Below are the code and all the weights of a small trained network. Each question names an input and a class and asks about switching units off, where a switched-off unit gives its printed mean instead of its output.

import numpy as np


def w(rows, s, z=0):
    codes = np.array(rows[::2]) - 128.0
    scale = np.full(codes.shape[1], s)
    scale[-1] = z or s
    return codes * scale


def f(y):
    return np.maximum(y, 0)


def log_softmax(a):
    a = a - a.max(-1, keepdims=True)
    return a - np.log(np.exp(a).sum(-1, keepdims=True))


def net(x, mask):
    res = np.array(x, float).reshape(1, 3) / 4 @ E
    y = f(res @ A[0][:, :-1].T + A[0][:, -1])
    res = res + np.where(mask, y, B[0][:, -1]) @ B[0][:, :-1]
    return log_softmax(res[-1] @ U[:, :-1].T + U[:, -1])


A, B = {}, {}
E = w([
[63,79,109,2],'x0',
[137,251,100,94],'x1',
[228,147,238,79],'x2',
],0.011)
A[0] = w([
[130,192,143,139,188],'N0',
[129,80,116,141,122],'N1',
[127,94,69,53,220],'N2',
[199,216,194,158,201],'N3',
[168,172,66,185,132],'N4',
[110,163,142,175,107],'N5',
[81,163,51,113,71],'N6',
[138,152,110,169,155],'N7',
[158,86,206,125,189],'N8',
[177,31,104,160,253],'N9',
[219,119,180,100,56],'N10',
[77,90,37,71,51],'N11',
[101,52,146,139,247],'N12',
[128,107,133,55,79],'N13',
[149,195,126,123,128],'N14',
[108,89,160,47,201],'N15',
[83,56,121,165,95],'N16',
[130,160,166,140,111],'N17',
[189,95,123,168,142],'N18',
[122,58,114,161,144],'N19',
[186,103,85,136,94],'N20',
[93,132,71,150,37],'N21',
[137,72,115,3,117],'N22',
[148,152,106,203,129],'N23',
[34,131,60,155,160],'N24',
[213,84,253,157,48],'N25',
[126,86,126,56,196],'N26',
[29,158,110,82,160],'N27',
],0.014,0.0042)
B[0] = w([
[197,79,161,190,183],'N0',
[104,99,172,162,169],'N1',
[43,126,137,105,218],'N2',
[170,97,111,177,246],'N3',
[183,96,98,150,198],'N4',
[236,154,105,129,165],'N5',
[22,218,136,104,198],'N6',
[217,110,117,157,173],'N7',
[5,254,53,151,205],'N8',
[71,117,158,167,223],'N9',
[121,206,166,204,207],'N10',
[154,80,207,139,224],'N11',
[74,113,147,139,219],'N12',
[161,171,84,89,184],'N13',
[181,129,140,163,182],'N14',
[99,220,74,71,220],'N15',
[90,148,183,212,208],'N16',
[182,162,94,170,157],'N17',
[39,105,210,149,178],'N18',
[118,97,152,196,199],'N19',
[119,105,137,159,141],'N20',
[114,177,108,171,181],'N21',
[120,182,32,108,237],'N22',
[148,129,86,129,197],'N23',
[95,226,141,236,247],'N24',
[46,226,155,199,238],'N25',
[94,165,47,106,208],'N26',
[37,158,187,134,215],'N27',
],0.0081,0.014)
U = w([
[229,76,122,112,78],'0',
[30,153,101,45,44],'1',
[151,174,99,130,42],'2',
[57,131,251,157,252],'3',
],0.014,0.0015)

Each question gives the input, the list of numbers given to net, and the class t.
The units are the neurons (one row each of A and B). Each row of codes is followed by its name. A weight is (code - 128) times the scale printed after its matrix; where a second scale follows, it is the last column's (A, B and U).
mask holds one flag per neuron, in row order. A switched-off neuron (its flag False) gives its mean, the last column of its row in B, instead of its output. The means were averaged over made-up inputs and are rounded, as every weight is.
A unit's drop is (log p(t) with every unit on - log p(t) with that unit switched off) / (log p(t) with every unit on - log p(t) with every unit switched off).
unit that matters most: the unit with the biggest drop
k most important neurons: the k neurons with the biggest drops, biggest first
drop of u: that unit's drop, to one decimal
input [6,0,-8], class 3: unit that matters most -> N11
input [-7,6,-6], class 2: 2 most important neurons -> [N6, N24]
input [5,5,8], class 2: 2 most important neurons -> [N10, N3]
input [-8,8,6], class 0: 2 most important neurons -> [N3, N0]
input [7,-1,-8], class 3: 3 most important neurons -> [N11, N24, N16]
input [-6,6,8], class 2: 2 most important neurons -> [N25, N3]
input [3,7,-5], class 3: 2 most important neurons -> [N11, N24]
input [8,-4,-3], class 1: drop of N15 -> 0.1
input [6,-2,-8], class 3: drop of N11 -> 0.2
input [2,-5,1], class 1: drop of N11 -> 0.1
